Below are the code and all the weights of a small trained network. Each question names an input and a target symbol and asks about switching units off, where a switched-off unit gives its printed mean instead of its output.

import numpy as np


def w(rows, s, z=0):
    codes = np.array(rows[::2]) - 128.0
    scale = np.full(codes.shape[1], s)
    scale[-1] = z or s
    return codes * scale


def f(y):
    return y / 2 * (1 + np.tanh(0.7978845608 * (y + 0.044715 * y**3)))


def softmax(a):
    e = np.exp(a - a.max(-1, keepdims=True))
    return e / e.sum(-1, keepdims=True)


def log_softmax(a):
    a = a - a.max(-1, keepdims=True)
    return a - np.log(np.exp(a).sum(-1, keepdims=True))


def net(x, mask):
    ids = ['βεζηλψω'.index(c) for c in x.split()]
    T = len(ids)
    res = E[ids] + P[:T]
    r = res
    for j in range(2):
        rows = slice(2 * j, 2 * j + 2)
        q, k, v = (r @ M[0][rows].T for M in (Q, K, V))
        z = softmax(np.where(np.tri(T) > 0, q @ k.T / 2**0.5, -1e9)) @ v
        o = O[0][rows]
        res = res + np.where(mask[j], z, o[:, -1]) @ o[:, :-1]
    y = f(res @ A[0][:, :-1].T + A[0][:, -1])
    res = res + np.where(mask[2:14], y, B[0][:, -1]) @ B[0][:, :-1]
    return log_softmax(res[-1] @ U[:, :-1].T + U[:, -1])


Q, K, V, O, A, B = {}, {}, {}, {}, {}, {}
E = w([
[148,191,219,221,89,126],'β',
[163,230,49,184,218,240],'ε',
[17,89,225,121,172,174],'ζ',
[158,54,166,121,123,21],'η',
[26,86,71,94,41,110],'λ',
[171,112,100,254,177,18],'ψ',
[142,133,53,28,31,48],'ω',
],0.0067)
P = w([
[50,246,20,3,239,83],'0',
[127,168,226,61,156,180],'1',
[64,198,108,211,83,114],'2',
[76,118,183,223,88,98],'3',
[81,54,193,215,55,92],'4',
[78,67,89,221,71,56],'5',
],0.005)
Q[0] = w([
[14,31,203,173,10,62],'H1',
[222,194,24,137,217,114],'H1',
[247,106,186,2,154,222],'H2',
[13,87,27,119,8,77],'H2',
],0.0052)
K[0] = w([
[213,80,146,227,145,22],'H1',
[69,126,173,39,57,206],'H1',
[131,249,96,70,255,46],'H2',
[164,12,198,213,141,58],'H2',
],0.0057)
V[0] = w([
[215,54,77,208,146,14],'H1',
[159,32,142,131,170,24],'H1',
[226,238,10,232,197,189],'H2',
[149,105,16,2,23,130],'H2',
],0.0058)
O[0] = w([
[122,240,140,84,23,148,67],'H1',
[60,227,104,153,69,134,44],'H1',
[241,70,62,1,64,149,251],'H2',
[54,30,68,231,26,232,26],'H2',
],0.0057,0.0015)
A[0] = w([
[17,66,45,18,211,107,176],'N1',
[82,52,73,63,235,149,179],'N2',
[6,81,101,161,73,112,190],'N3',
[226,234,77,33,220,202,32],'N4',
[101,234,148,138,77,25,163],'N5',
[233,143,127,26,40,21,177],'N6',
[238,14,130,135,65,9,200],'N7',
[58,54,179,238,19,161,224],'N8',
[120,232,173,27,180,34,224],'N9',
[163,160,163,39,212,234,251],'N10',
[98,243,167,255,49,116,234],'N11',
[84,71,247,225,209,201,243],'N12',
],0.0054,0.0024)
B[0] = w([
[64,14,226,107,119,167,198],'N1',
[91,37,178,141,198,172,195],'N2',
[140,128,106,165,56,216,211],'N3',
[180,210,26,197,88,205,200],'N4',
[35,149,159,47,177,132,214],'N5',
[254,152,64,104,219,37,194],'N6',
[219,22,57,205,32,83,192],'N7',
[164,161,16,187,133,212,227],'N8',
[103,217,128,48,181,56,221],'N9',
[112,225,162,133,203,173,219],'N10',
[38,126,148,129,151,236,253],'N11',
[198,56,47,229,232,148,231],'N12',
],0.0059,0.0035)
U = w([
[111,230,78,13,151,29,1],'β',
[254,69,88,152,51,28,165],'ε',
[129,24,225,105,211,52,161],'ζ',
[78,144,144,178,171,51,93],'η',
[80,3,99,185,54,177,158],'λ',
[22,234,234,27,75,179,203],'ψ',
[173,194,26,218,141,241,112],'ω',
],0.0056,0.0029)

Each question gives the input, a string of symbols that net reads in full, and the target symbol t.
The units are the heads (2 rows each of Q, K, V and O) and the neurons (one row each of A and B). Each row of codes is followed by its name. A weight is (code - 128) times the scale printed after its matrix; where a second scale follows, it is the last column's (O, A, B and U).
mask holds one flag per unit, heads first, then neurons. A switched-off unit (its flag False) gives its mean, the last column of its rows in O or B, instead of its output. The means were averaged over made-up inputs and are rounded, as every weight is.
A unit's drop is (log p(t) with every unit on - log p(t) with that unit switched off) / (log p(t) with every unit on - log p(t) with every unit switched off).
The circuit of an input: a set's keep is (log p(t) with only the set's units on - log p(t) with every unit switched off) / (log p(t) with every unit on - log p(t) with every unit switched off). Starting from the 12 units with the biggest drops (on a tie, the unit counted first), units are removed one at a time, each time the one whose removal leaves the highest keep (on an exact tie, the one counted first), for as long as the keep stays at least 0.8.
units of the circuit, in order: the units of the circuit, biggest drop first
unit that matters most: the unit with the biggest drop
k most important neurons: the k neurons with the biggest drops, biggest first
heads that matter: for each layer, one digit per head in row order, 1 if its drop is at least 0.15 and else 0, layers parted by /
drop of u: that unit's drop, to one decimal
input η η ω, target ψ: units of the circuit, in order	[H2 H1 N12 N5]
input ψ ε ε ω, target ε: heads that matter	01
input ε ζ ψ ζ η η, target ψ: units of the circuit, in order	[H1 H2 N5]
input η ε ε ε η, target ε: heads that matter	00
input ζ ψ ω, target β: unit that matters most	N6
input β ε ψ η, target β: units of the circuit, in order	[H1 H2 N9 N6]
input λ ζ ε ω ζ, target ω: 2 most important neurons	[N8 N12]
input η ψ ψ ε λ, target ψ: 2 most important neurons	[N12 N5]
input ε ψ ψ ψ β, target ψ: units of the circuit, in order	[H1 N11]
input ε ζ ε ψ β, target ψ: 2 most important neurons	[N11 N5]
input ω ζ ψ ε ε ζ, target ψ: 2 most important neurons	[N7 N6]
input λ ψ ε ψ ψ, target β: drop of N11	0.0
input ε ε ψ, target ε: drop of N7	0.3
input ω ε ζ ψ ζ, target ψ: drop of H1	1.7
input ε ψ ζ ψ ω, target β: unit that matters most	H1
